Here is a tiny trained network, its code and every weight. The questions are about switching its units off for an input and a class, where a switched-off unit gives its printed mean instead of its output.

import numpy as np


def w(rows, s, z=0):
    codes = np.array(rows[::2]) - 128.0
    scale = np.full(codes.shape[1], s)
    scale[-1] = z or s
    return codes * scale


def f(y):
    return y / 2 * (1 + np.tanh(0.7978845608 * (y + 0.044715 * y**3)))


def log_softmax(a):
    a = a - a.max(-1, keepdims=True)
    return a - np.log(np.exp(a).sum(-1, keepdims=True))


def net(x, mask):
    res = np.array(x, float).reshape(1, 7) / 4 @ E
    y = f(res @ A[0][:, :-1].T + A[0][:, -1])
    res = res + np.where(mask, y, B[0][:, -1]) @ B[0][:, :-1]
    return log_softmax(res[-1] @ U[:, :-1].T + U[:, -1])


A, B = {}, {}
E = w([
[187,104,129,167,128,142,177],'x0',
[121,145,115,116,144,135,146],'x1',
[188,142,87,18,52,121,184],'x2',
[130,126,123,121,126,131,120],'x3',
[140,130,113,133,141,149,128],'x4',
[204,254,70,173,164,69,56],'x5',
[250,39,162,83,254,111,98],'x6',
],0.0069)
A[0] = w([
[87,33,175,71,105,194,218,77],'N1',
[41,183,126,106,78,134,123,2],'N2',
[170,126,97,1,50,68,137,27],'N3',
[94,178,127,157,43,109,149,8],'N4',
[78,144,246,125,204,124,16,191],'N5',
[119,167,158,230,94,195,147,123],'N6',
[206,196,78,157,123,97,103,66],'N7',
[130,92,142,38,179,69,72,163],'N8',
[51,191,165,40,114,119,19,236],'N9',
],0.0088,0.0045)
B[0] = w([
[111,220,112,158,218,65,66,254],'N1',
[208,158,193,134,198,138,151,188],'N2',
[122,72,13,213,115,116,178,215],'N3',
[192,191,199,148,254,164,141,187],'N4',
[104,135,57,98,143,155,235,253],'N5',
[181,134,124,119,127,94,221,195],'N6',
[71,97,130,131,215,79,71,219],'N7',
[164,210,161,121,162,156,186,224],'N8',
[85,120,151,89,146,88,205,249],'N9',
],0.0091,0.0061)
U = w([
[130,117,128,89,154,115,161,253],'0',
[225,177,190,91,182,208,165,57],'1',
[96,143,84,134,148,162,134,217],'2',
[39,142,120,145,197,74,32,74],'3',
[90,67,25,196,126,176,200,85],'4',
[116,144,130,91,141,154,127,233],'5',
[122,127,137,98,147,141,132,206],'6',
[82,65,226,11,38,222,2,14],'7',
],0.0084,0.0055)

Each question gives the input, the list of numbers given to net, and the class t.
The units are the neurons (one row each of A and B). Each row of codes is followed by its name. A weight is (code - 128) times the scale printed after its matrix; where a second scale follows, it is the last column's (A, B and U).
mask holds one flag per neuron, in row order. A switched-off neuron (its flag False) gives its mean, the last column of its row in B, instead of its output. The means were averaged over made-up inputs and are rounded, as every weight is.
A unit's drop is (log p(t) with every unit on - log p(t) with that unit switched off) / (log p(t) with every unit on - log p(t) with every unit switched off).
The circuit of an input: a set's keep is (log p(t) with only the set's units on - log p(t) with every unit switched off) / (log p(t) with every unit on - log p(t) with every unit switched off). Starting from all 9 units, units are removed one at a time, each time the one whose removal leaves the highest keep (on an exact tie, the one counted first), for as long as the keep stays at least 0.8.
circuit, biggest first: the units of the circuit, biggest drop first
top k neurons: the k neurons with the biggest drops, biggest first
drop of u: that unit's drop, to one decimal
input [-2,0,7,-2,-1,7,-6], class 3: top 2 neurons	N7, N5
input [-1,5,-7,4,1,-4,0], class 4: top neuron	N5
input [5,2,-6,5,-3,5,5], class 4: top 2 neurons	N5, N1
input [5,6,0,-3,4,5,-7], class 1: top 4 neurons	N4, N6, N3, N2
input [-6,-4,-7,6,8,-2,-8], class 1: circuit, biggest first	N2, N4
input [1,-3,-7,-3,6,0,-2], class 4: circuit, biggest first	N5, N1
input [-6,6,7,4,-5,6,6], class 4: top 2 neurons	N3, N1
input [1,-8,3,-6,6,8,-2], class 3: top 2 neurons	N7, N5
input [5,1,-5,-5,-7,3,-8], class 1: circuit, biggest first	N4, N2
input [-6,5,7,4,-8,-5,4], class 2: top 3 neurons	N3, N1, N8
input [0,-5,-5,-1,-3,-1,-7], class 1: circuit, biggest first	N4, N2
input [2,8,-8,7,2,-8,6], class 3: top 2 neurons	N1, N6
input [-8,1,-8,-5,-6,-6,-7], class 0: top 4 neurons	N9, N8, N5, N6
input [6,7,-7,0,4,1,6], class 4: top neuron	N5
input [-4,-2,6,-4,0,6,2], class 3: drop of N7	1.1
input [-5,3,6,2,-4,-7,-7], class 1: drop of N7	0.2
input [5,4,-7,-1,2,1,3], class 4: drop of N3	-0.3
